Here is a tiny trained network, its code and every weight. The questions are about switching its units off for an input and a target symbol, where a switched-off unit gives its printed mean instead of its output.

import numpy as np


def w(rows, s, z=0):
    codes = np.array(rows[::2]) - 128.0
    scale = np.full(codes.shape[1], s)
    scale[-1] = z or s
    return codes * scale


def norm(h):
    return h / np.sqrt((h * h).mean(-1, keepdims=True) + 1e-5)


def f(y):
    return y / 2 * (1 + np.tanh(0.7978845608 * (y + 0.044715 * y**3)))


def softmax(a):
    e = np.exp(a - a.max(-1, keepdims=True))
    return e / e.sum(-1, keepdims=True)


def log_softmax(a):
    a = a - a.max(-1, keepdims=True)
    return a - np.log(np.exp(a).sum(-1, keepdims=True))


def net(x, mask):
    ids = ['θλμτφω'.index(c) for c in x.split()]
    T = len(ids)
    res = E[ids] + P[:T]
    r = norm(res)
    for j in range(2):
        rows = slice(2 * j, 2 * j + 2)
        q, k, v = (r @ M[0][rows].T for M in (Q, K, V))
        z = softmax(np.where(np.tri(T) > 0, q @ k.T / 2**0.5, -1e9)) @ v
        o = O[0][rows]
        res = res + np.where(mask[j], z, o[:, -1]) @ o[:, :-1]
    y = f(norm(res) @ A[0][:, :-1].T + A[0][:, -1])
    res = res + np.where(mask[2:26], y, B[0][:, -1]) @ B[0][:, :-1]
    return log_softmax(norm(res)[-1] @ U[:, :-1].T + U[:, -1])


Q, K, V, O, A, B = {}, {}, {}, {}, {}, {}
E = w([
[50,178,55],'θ',
[52,167,33],'λ',
[185,154,131],'μ',
[88,206,61],'τ',
[154,128,105],'φ',
[75,53,10],'ω',
],0.011)
P = w([
[131,103,152],'0',
[90,190,172],'1',
[145,99,155],'2',
[164,100,103],'3',
[147,252,74],'4',
[136,127,116],'5',
[151,95,108],'6',
],0.022)
Q[0] = w([
[126,78,171],'h1',
[188,183,155],'h1',
[70,250,195],'h2',
[110,164,67],'h2',
],0.012)
K[0] = w([
[131,83,129],'h1',
[182,130,176],'h1',
[71,195,252],'h2',
[133,196,87],'h2',
],0.014)
V[0] = w([
[157,150,106],'h1',
[140,254,177],'h1',
[204,131,30],'h2',
[19,126,249],'h2',
],0.0074)
O[0] = w([
[137,102,132,142],'h1',
[58,181,162,181],'h1',
[55,105,147,239],'h2',
[254,147,106,3],'h2',
],0.0094,0.0022)
A[0] = w([
[133,134,91,109],'n1',
[187,86,135,94],'n2',
[120,122,75,148],'n3',
[126,138,98,123],'n4',
[166,173,171,91],'n5',
[116,123,172,140],'n6',
[100,133,194,181],'n7',
[100,144,192,138],'n8',
[132,122,143,88],'n9',
[204,116,134,13],'n10',
[202,125,151,23],'n11',
[177,205,95,68],'n12',
[127,113,101,103],'n13',
[117,153,115,95],'n14',
[121,183,131,94],'n15',
[171,140,172,4],'n16',
[130,139,135,68],'n17',
[129,250,144,3],'n18',
[134,127,147,126],'n19',
[112,143,154,92],'n20',
[125,168,126,80],'n21',
[122,146,115,118],'n22',
[141,98,116,100],'n23',
[135,190,128,86],'n24',
],0.023,0.0077)
B[0] = w([
[130,139,128,155],'n1',
[63,113,126,160],'n2',
[121,172,114,215],'n3',
[130,151,130,161],'n4',
[148,128,50,175],'n5',
[149,100,151,139],'n6',
[178,104,162,179],'n7',
[193,104,154,158],'n8',
[117,111,130,113],'n9',
[168,109,177,146],'n10',
[185,127,157,148],'n11',
[128,147,184,246],'n12',
[123,139,117,142],'n13',
[116,128,133,148],'n14',
[100,147,117,184],'n15',
[177,139,123,134],'n16',
[127,106,119,112],'n17',
[9,123,144,254],'n18',
[122,107,134,121],'n19',
[135,118,132,125],'n20',
[109,128,121,155],'n21',
[107,142,132,149],'n22',
[114,134,107,135],'n23',
[84,156,132,196],'n24',
],0.016,0.0081)
U = w([
[152,218,169,148],'θ',
[190,195,33,193],'λ',
[196,108,71,254],'μ',
[40,159,205,72],'τ',
[80,43,144,87],'φ',
[120,51,8,161],'ω',
],0.011,0.0056)

Each question gives the input, a string of symbols that net reads in full, and the target symbol t.
The units are the heads (2 rows each of Q, K, V and O) and the neurons (one row each of A and B). Each row of codes is followed by its name. A weight is (code - 128) times the scale printed after its matrix; where a second scale follows, it is the last column's (O, A, B and U).
mask holds one flag per unit, heads first, then neurons. A switched-off unit (its flag False) gives its mean, the last column of its rows in O or B, instead of its output. The means were averaged over made-up inputs and are rounded, as every weight is.
A unit's drop is (log p(t) with every unit on - log p(t) with that unit switched off) / (log p(t) with every unit on - log p(t) with every unit switched off).
The circuit of an input: a set's keep is (log p(t) with only the set's units on - log p(t) with every unit switched off) / (log p(t) with every unit on - log p(t) with every unit switched off). Starting from the 12 units with the biggest drops (on a tie, the unit counted first), units are removed one at a time, each time the one whose removal leaves the highest keep (on an exact tie, the one counted first), for as long as the keep stays at least 0.8.
circuit, biggest first: the units of the circuit, biggest drop first
most important unit: the unit with the biggest drop
k most important neurons: the k neurons with the biggest drops, biggest first
which heads matter: for each layer, one digit per head in row order, 1 if its drop is at least 0.15 and else 0, layers parted by /
drop of u: that unit's drop, to one decimal
input ω ω ω μ, target ω: circuit, biggest first : [n12 h1]
input μ λ θ, target θ: circuit, biggest first : [h2 n18]
input λ μ μ θ μ λ μ, target μ: circuit, biggest first : [n18 n24]
input λ ω μ, target μ: which heads matter : 00
input θ μ ω φ, target ω: which heads matter : 10
input λ ω φ θ, target ω: circuit, biggest first : [n12]
input φ ω ω ω ω λ μ, target ω: 3 most important neurons : [n12 n18 n24]
input ω τ μ τ ω ω θ, target ω: which heads matter : 11
input φ μ ω θ ω τ φ, target ω: which heads matter : 10
input μ μ φ μ, target φ: which heads matter : 01
input θ φ τ φ θ τ φ, target φ: drop of h2 : 1.7
input μ θ τ ω μ λ, target λ: drop of n5 : -0.2
input φ φ ω θ ω λ, target λ: drop of n18 : 0.8
input φ ω θ λ φ τ μ, target φ: most important unit : n5
